Below are the code and all the weights of a small trained network. Each question names an input and a target symbol and asks about switching units off, where a switched-off unit gives its printed mean instead of its output.

import numpy as np


def w(rows, s, z=0):
    codes = np.array(rows[::2]) - 128.0
    scale = np.full(codes.shape[1], s)
    scale[-1] = z or s
    return codes * scale


def norm(h):
    return h / np.sqrt((h * h).mean(-1, keepdims=True) + 1e-5)


def f(y):
    return y / 2 * (1 + np.tanh(0.7978845608 * (y + 0.044715 * y**3)))


def softmax(a):
    e = np.exp(a - a.max(-1, keepdims=True))
    return e / e.sum(-1, keepdims=True)


def log_softmax(a):
    a = a - a.max(-1, keepdims=True)
    return a - np.log(np.exp(a).sum(-1, keepdims=True))


def net(x, mask):
    ids = ['ΘΛαβδεζω'.index(c) for c in x.split()]
    T = len(ids)
    res = E[ids] + P[:T]
    r = norm(res)
    for j in range(3):
        rows = slice(2 * j, 2 * j + 2)
        q, k, v = (r @ M[0][rows].T for M in (Q, K, V))
        z = softmax(np.where(np.tri(T) > 0, q @ k.T / 2**0.5, -1e9)) @ v
        o = O[0][rows]
        res = res + np.where(mask[j], z, o[:, -1]) @ o[:, :-1]
    y = f(norm(res) @ A[0][:, :-1].T + A[0][:, -1])
    res = res + np.where(mask[3:7], y, B[0][:, -1]) @ B[0][:, :-1]
    return log_softmax(norm(res)[-1] @ U[:, :-1].T + U[:, -1])


Q, K, V, O, A, B = {}, {}, {}, {}, {}, {}
E = w([
[225,156,182,186,167,86,106],'Θ',
[225,105,88,163,220,119,132],'Λ',
[157,152,243,161,81,211,74],'α',
[3,28,148,67,150,110,69],'β',
[186,58,200,239,109,135,115],'δ',
[60,161,116,24,108,161,49],'ε',
[206,126,167,165,177,196,149],'ζ',
[36,97,175,65,176,35,39],'ω',
],0.0055)
P = w([
[144,123,111,98,84,113,154],'0',
[180,110,169,81,152,173,100],'1',
[143,137,131,169,166,176,83],'2',
[165,118,135,141,157,179,50],'3',
[85,169,86,250,133,147,160],'4',
[107,145,149,147,141,146,200],'5',
[83,160,127,193,162,166,121],'6',
[182,108,148,129,145,159,139],'7',
[186,94,140,150,148,179,100],'8',
[134,156,153,133,141,138,171],'9',
],0.011)
Q[0] = w([
[94,132,93,80,119,114,123],'H0',
[142,137,148,153,135,157,153],'H0',
[56,153,129,64,126,104,153],'H1',
[150,85,172,24,122,123,122],'H1',
[193,96,145,159,131,150,113],'H2',
[118,101,150,7,132,111,132],'H2',
],0.019)
K[0] = w([
[84,99,160,139,186,119,122],'H0',
[184,137,103,118,116,149,126],'H0',
[110,139,126,214,201,183,5],'H1',
[61,179,119,191,142,129,171],'H1',
[118,136,133,87,72,79,235],'H2',
[70,164,113,193,169,146,138],'H2',
],0.017)
V[0] = w([
[127,108,168,158,176,190,71],'H0',
[164,161,161,74,181,191,169],'H0',
[89,125,65,70,163,199,139],'H1',
[160,173,79,106,211,114,145],'H1',
[132,8,85,157,143,144,172],'H2',
[134,116,183,147,42,224,134],'H2',
],0.012)
O[0] = w([
[121,94,179,165,127,124,71,88],'H0',
[99,90,135,146,195,54,133,254],'H0',
[145,108,156,113,76,77,89,6],'H1',
[88,133,144,84,158,69,99,90],'H1',
[142,255,120,166,90,90,112,158],'H2',
[192,158,203,33,132,134,154,252],'H2',
],0.015,0.0064)
A[0] = w([
[159,36,253,99,96,97,90,59],'N0',
[212,122,191,147,175,215,195,155],'N1',
[123,101,3,102,178,203,200,3],'N2',
[84,15,102,154,34,71,1,43],'N3',
],0.0092,0.0036)
B[0] = w([
[164,135,86,203,87,145,152,175],'N0',
[88,104,59,129,92,57,71,254],'N1',
[110,158,190,147,99,110,250,183],'N2',
[129,188,135,18,153,159,186,157],'N3',
],0.014,0.0099)
U = w([
[62,155,92,85,148,185,223,217],'Θ',
[48,180,8,163,101,61,43,50],'Λ',
[215,70,163,32,96,153,154,120],'α',
[196,148,222,233,125,121,110,56],'β',
[179,245,86,104,65,199,107,8],'δ',
[156,41,30,169,74,86,102,119],'ε',
[114,172,217,26,167,24,97,102],'ζ',
[97,59,116,168,237,160,80,188],'ω',
],0.011,0.0013)

Each question gives the input, a string of symbols that net reads in full, and the target symbol t.
The units are the heads (2 rows each of Q, K, V and O) and the neurons (one row each of A and B). Each row of codes is followed by its name. A weight is (code - 128) times the scale printed after its matrix; where a second scale follows, it is the last column's (O, A, B and U).
mask holds one flag per unit, heads first, then neurons. A switched-off unit (its flag False) gives its mean, the last column of its rows in O or B, instead of its output. The means were averaged over made-up inputs and are rounded, as every weight is.
A unit's drop is (log p(t) with every unit on - log p(t) with that unit switched off) / (log p(t) with every unit on - log p(t) with every unit switched off).
most important unit: the unit with the biggest drop
k most important neurons: the k neurons with the biggest drops, biggest first
which heads matter: for each layer, one digit per head in row order, 1 if its drop is at least 0.15 and else 0, layers parted by /
drop of u: that unit's drop, to one decimal
input ε ζ Θ ε Λ δ Θ Θ, target ε: most important unit => H1
input ζ Θ ζ ε Θ Θ ω, target α: 3 most important neurons => [N3 N0 N1]
input δ ε Θ Λ Λ α, target δ: which heads matter => 101
input ε ζ α Λ ε, target β: which heads matter => 110
input Θ ζ Λ ζ, target Θ: which heads matter => 100
input ζ β δ Θ ε, target δ: which heads matter => 110
input Λ β ζ ω Θ α ζ ζ ε, target ε: which heads matter => 000
input ω Θ Λ ζ Θ ζ ζ Θ δ, target ω: which heads matter => 101
input Λ ε ζ ζ δ, target Λ: which heads matter => 011
input Θ Θ ζ β, target ω: which heads matter => 100
input Λ Θ Θ Θ ω Θ ζ ω, target Θ: which heads matter => 011
input ζ δ Θ Θ ζ ω, target ω: which heads matter => 101
input δ ω Θ α Θ ω ζ, target δ: which heads matter => 001
input Θ Λ Θ α Λ α α ζ β, target ε: 2 most important neurons => [N0 N1]
input Θ Λ Λ Θ ζ β ζ ω, target β: most important unit => H0
input ω Θ Λ, target ω: 2 most important neurons => [N1 N3]
input β Λ δ Θ ω, target ζ: 2 most important neurons => [N3 N1]
input Θ α Θ Θ α ζ Λ Θ Λ, target Θ: drop of N1 => 0.0
input Λ ω ζ ω Θ Θ, target Λ: drop of H0 => 0.0
input α α Θ Θ ε Λ δ Θ ε Λ, target α: drop of H2 => 1.9
input Θ ω α Θ, target Θ: most important unit => N2
